Here is a tiny trained network, its code and every weight. The questions are about switching its units off for an input and a class, where a switched-off unit gives its printed mean instead of its output.

import numpy as np


def w(rows, s, z=0):
    codes = np.array(rows[::2]) - 128.0
    scale = np.full(codes.shape[1], s)
    scale[-1] = z or s
    return codes * scale


def f(y):
    return y / 2 * (1 + np.tanh(0.7978845608 * (y + 0.044715 * y**3)))


def log_softmax(a):
    a = a - a.max(-1, keepdims=True)
    return a - np.log(np.exp(a).sum(-1, keepdims=True))


def net(x, mask):
    res = np.array(x, float).reshape(1, 6) / 4 @ E
    y = f(res @ A[0][:, :-1].T + A[0][:, -1])
    res = res + np.where(mask, y, B[0][:, -1]) @ B[0][:, :-1]
    return log_softmax(res[-1] @ U[:, :-1].T + U[:, -1])


A, B = {}, {}
E = w([
[135,132,119,130,119,100,156,139,125,130],'x0',
[196,183,167,122,183,105,39,215,9,118],'x1',
[129,97,182,101,170,15,33,132,215,136],'x2',
[116,132,139,120,151,163,97,114,135,121],'x3',
[129,127,129,129,126,129,126,129,128,129],'x4',
[158,24,190,44,236,145,187,114,79,57],'x5',
],0.011)
A[0] = w([
[119,156,132,141,133,127,129,123,109,141,107],'N1',
[122,136,123,125,128,121,76,145,103,125,195],'N2',
[133,40,155,105,191,40,85,119,165,123,40],'N3',
[129,123,138,154,96,124,98,143,119,133,92],'N4',
[151,94,138,141,140,139,128,133,94,114,84],'N5',
[128,166,139,144,84,80,64,115,182,153,89],'N6',
[106,214,98,155,83,192,165,123,124,129,253],'N7',
[142,135,153,121,170,46,57,169,110,114,42],'N8',
[147,238,126,164,89,105,27,170,50,140,121],'N9',
[154,89,153,101,198,92,108,165,2,113,55],'N10',
[125,58,144,109,158,146,185,112,154,106,155],'N11',
[109,152,102,153,53,153,136,108,247,145,214],'N12',
[137,63,130,117,144,187,191,105,149,115,158],'N13',
[119,185,128,139,96,154,124,135,124,135,129],'N14',
[135,163,122,122,135,176,163,122,45,135,156],'N15',
[123,59,146,128,146,141,182,102,169,119,110],'N16',
[128,97,160,112,170,10,51,145,246,118,170],'N17',
],0.015,0.0076)
B[0] = w([
[156,129,143,132,133,130,118,166,150,115,139],'N1',
[154,147,133,150,129,75,158,124,110,152,172],'N2',
[216,81,165,134,13,196,81,141,147,143,200],'N3',
[132,164,108,141,111,124,157,158,147,138,146],'N4',
[112,150,130,126,135,149,142,112,120,87,150],'N5',
[66,164,94,135,211,108,153,121,139,97,196],'N6',
[146,88,214,152,89,109,120,71,63,204,229],'N7',
[165,184,165,90,202,144,174,67,99,238,199],'N8',
[184,126,75,72,104,30,103,191,145,176,251],'N9',
[124,168,170,178,154,219,150,89,30,69,223],'N10',
[99,36,110,92,118,119,122,155,133,164,191],'N11',
[119,180,195,203,141,192,133,47,142,59,238],'N12',
[101,79,118,79,185,138,181,139,134,202,194],'N13',
[176,126,144,112,76,136,103,138,138,105,171],'N14',
[142,112,104,146,138,91,125,163,92,39,194],'N15',
[134,73,78,103,92,107,106,150,154,152,180],'N16',
[97,207,109,126,100,179,88,123,251,138,247],'N17',
],0.023,0.027)
U = w([
[172,162,231,165,113,182,138,50,92,163,252],'0',
[200,139,119,130,91,11,119,187,74,139,126],'1',
[51,13,95,87,167,88,211,155,94,154,104],'2',
[129,117,147,173,202,150,198,143,25,3,150],'3',
[32,208,125,197,152,133,116,76,213,75,68],'4',
[147,237,71,75,180,72,127,158,177,191,28],'5',
[103,76,95,77,50,177,98,162,193,155,51],'6',
],0.0073,0.003)

Each question gives the input, the list of numbers given to net, and the class t.
The units are the neurons (one row each of A and B). Each row of codes is followed by its name. A weight is (code - 128) times the scale printed after its matrix; where a second scale follows, it is the last column's (A, B and U).
mask holds one flag per neuron, in row order. A switched-off neuron (its flag False) gives its mean, the last column of its row in B, instead of its output. The means were averaged over made-up inputs and are rounded, as every weight is.
A unit's drop is (log p(t) with every unit on - log p(t) with that unit switched off) / (log p(t) with every unit on - log p(t) with every unit switched off).
most important unit: the unit with the biggest drop
top k neurons: the k neurons with the biggest drops, biggest first
drop when u is switched off: that unit's drop, to one decimal
input [-4,0,5,1,-1,-6], class 4: most important unit => N12
input [7,-2,0,-4,-6,1], class 2: top 3 neurons => [N17, N3, N10]
input [-4,-3,0,-8,2,8], class 2: top 2 neurons => [N17, N13]
input [0,-7,1,4,-7,0], class 4: top 3 neurons => [N12, N9, N3]
input [8,1,-7,8,2,-5], class 1: top 3 neurons => [N9, N10, N15]
input [6,-1,-8,0,-6,1], class 2: top 2 neurons => [N12, N10]
input [-7,8,-3,-4,0,0], class 1: top 2 neurons => [N9, N12]
input [-2,1,7,-2,6,-5], class 5: top 3 neurons => [N9, N8, N10]
input [1,-1,1,-3,3,-3], class 4: top 2 neurons => [N3, N8]
input [-8,-5,-4,-6,-6,1], class 2: top 2 neurons => [N13, N10]
input [6,7,-3,0,-8,2], class 3: drop when N10 is switched off => 0.7
input [-4,8,-2,6,-8,5], class 3: drop when N10 is switched off => 0.1
